Below is a small trained network, with its code and all its weights. Each question gives an input and a class and asks what happens when units are switched off, that is, made to give their printed mean instead of their output.

import numpy as np


def w(rows, s, z=0):
    codes = np.array(rows[::2]) - 128.0
    scale = np.full(codes.shape[1], s)
    scale[-1] = z or s
    return codes * scale


def norm(h):
    return h / np.sqrt((h * h).mean(-1, keepdims=True) + 1e-5)


def f(y):
    return np.maximum(y, 0)


def log_softmax(a):
    a = a - a.max(-1, keepdims=True)
    return a - np.log(np.exp(a).sum(-1, keepdims=True))


def net(x, mask):
    res = np.array(x, float).reshape(1, 3) / 4 @ E
    u = 0
    for l in range(3):
        y = f(norm(res) @ A[l][:, :-1].T + A[l][:, -1])
        res = res + np.where(mask[u : u + 3], y, B[l][:, -1]) @ B[l][:, :-1]
        u += 3
    return log_softmax(norm(res)[-1] @ U[:, :-1].T + U[:, -1])


A, B = {}, {}
E = w([
[251,180,111,195,196,110,125],'x0',
[97,156,52,128,150,131,33],'x1',
[119,110,120,122,79,2,99],'x2',
],0.0087)
A[0] = w([
[79,111,44,162,224,13,128,253],'L0N1',
[244,124,105,228,114,70,2,9],'L0N2',
[155,134,78,73,246,156,106,238],'L0N3',
],0.0063,0.0012)
B[0] = w([
[12,160,131,63,143,185,188,223],'L0N1',
[73,137,190,113,72,2,187,254],'L0N2',
[91,83,59,59,172,147,162,222],'L0N3',
],0.0087,0.0054)
A[1] = w([
[248,213,119,253,154,153,203,2],'L1N1',
[130,188,65,119,170,104,189,196],'L1N2',
[188,141,94,125,124,3,88,78],'L1N3',
],0.0068,0.0024)
B[1] = w([
[248,90,116,171,119,77,111,203],'L1N1',
[133,34,164,168,105,175,44,253],'L1N2',
[154,69,145,53,122,147,166,182],'L1N3',
],0.014,0.0045)
A[2] = w([
[101,151,2,122,152,179,140,160],'L2N1',
[40,86,86,160,147,150,33,3],'L2N2',
[254,168,183,77,99,89,197,54],'L2N3',
],0.009,0.0017)
B[2] = w([
[147,248,199,127,163,150,205,194],'L2N1',
[197,188,40,131,112,89,129,253],'L2N2',
[190,89,131,143,127,188,98,225],'L2N3',
],0.013,0.006)
U = w([
[136,207,79,160,236,178,108,6],'0',
[80,202,149,166,51,71,41,3],'1',
[27,71,223,23,98,85,156,157],'2',
[205,95,156,203,113,144,84,252],'3',
[96,184,64,86,91,75,135,23],'4',
[116,254,169,109,118,146,167,245],'5',
],0.0096,0.0031)

Each question gives the input, the list of numbers given to net, and the class t.
The units are the neurons (one row each of A and B). Each row of codes is followed by its name. A weight is (code - 128) times the scale printed after its matrix; where a second scale follows, it is the last column's (A, B and U).
mask holds one flag per neuron, layer by layer. A switched-off neuron (its flag False) gives its mean, the last column of its row in B, instead of its output. The means were averaged over made-up inputs and are rounded, as every weight is.
A unit's drop is (log p(t) with every unit on - log p(t) with that unit switched off) / (log p(t) with every unit on - log p(t) with every unit switched off).
The circuit of an input: a set's keep is (log p(t) with only the set's units on - log p(t) with every unit switched off) / (log p(t) with every unit on - log p(t) with every unit switched off). Starting from all 9 units, units are removed one at a time, each time the one whose removal leaves the highest keep (on an exact tie, the one counted first), for as long as the keep stays at least 0.8.
units of the circuit, in order: the units of the circuit, biggest drop first
k most important neurons: the k neurons with the biggest drops, biggest first
k most important neurons of layer l: the k neurons of layer l with the biggest drops, biggest first
drop when u is switched off: that unit's drop, to one decimal
input [0,0,5], class 2: units of the circuit, in order	(L2N2)
input [7,7,-3], class 4: units of the circuit, in order	(L0N3; L0N2; L2N3)
input [-6,4,-2], class 5: units of the circuit, in order	(L2N1; L0N2)
input [4,8,0], class 4: 4 most important neurons	(L0N2; L1N2; L2N2; L2N3)
input [7,5,-8], class 3: 3 most important neurons	(L1N1; L1N2; L0N1)
input [3,5,-1], class 4: units of the circuit, in order	(L0N2; L0N3)
input [6,7,-4], class 4: 2 most important neurons	(L2N2; L0N3)
input [-8,3,4], class 4: units of the circuit, in order	(L2N2; L0N2)
input [0,-6,5], class 3: 2 most important neurons	(L2N3; L0N2)
input [-6,2,-8], class 5: units of the circuit, in order	(L2N1; L1N2)
input [-5,0,4], class 4: units of the circuit, in order	(L0N2; L2N2)
input [-5,0,-5], class 5: units of the circuit, in order	(L0N2; L1N2; L2N1)
input [-7,7,-3], class 5: units of the circuit, in order	(L2N1; L1N2)
input [-7,3,8], class 4: 3 most important neurons	(L0N2; L2N2; L1N3)
input [2,2,1], class 2: units of the circuit, in order	(L0N2)
input [-4,2,-1], class 5: 2 most important neurons	(L0N2; L1N2)
input [8,3,5], class 2: 2 most important neurons	(L0N2; L0N1)
input [7,8,3], class 2: 2 most important neurons	(L0N2; L1N3)
input [-8,5,5], class 4: 2 most important neurons	(L2N2; L0N2)
input [-1,0,1], class 4: 2 most important neurons of layer 2	(L2N1; L2N3)
input [-3,2,-2], class 5: most important neuron of layer 1	(L1N2)
input [-5,2,2], class 4: 3 most important neurons	(L0N2; L2N2; L0N3)
input [-7,3,7], class 4: 3 most important neurons	(L0N2; L2N2; L1N3)
input [-8,6,-2], class 5: 3 most important neurons	(L2N1; L1N2; L0N2)
input [3,2,6], class 2: drop when L0N2 is switched off	0.4
input [6,0,5], class 2: drop when L0N1 is switched off	0.1
input [3,1,0], class 2: drop when L0N2 is switched off	0.9
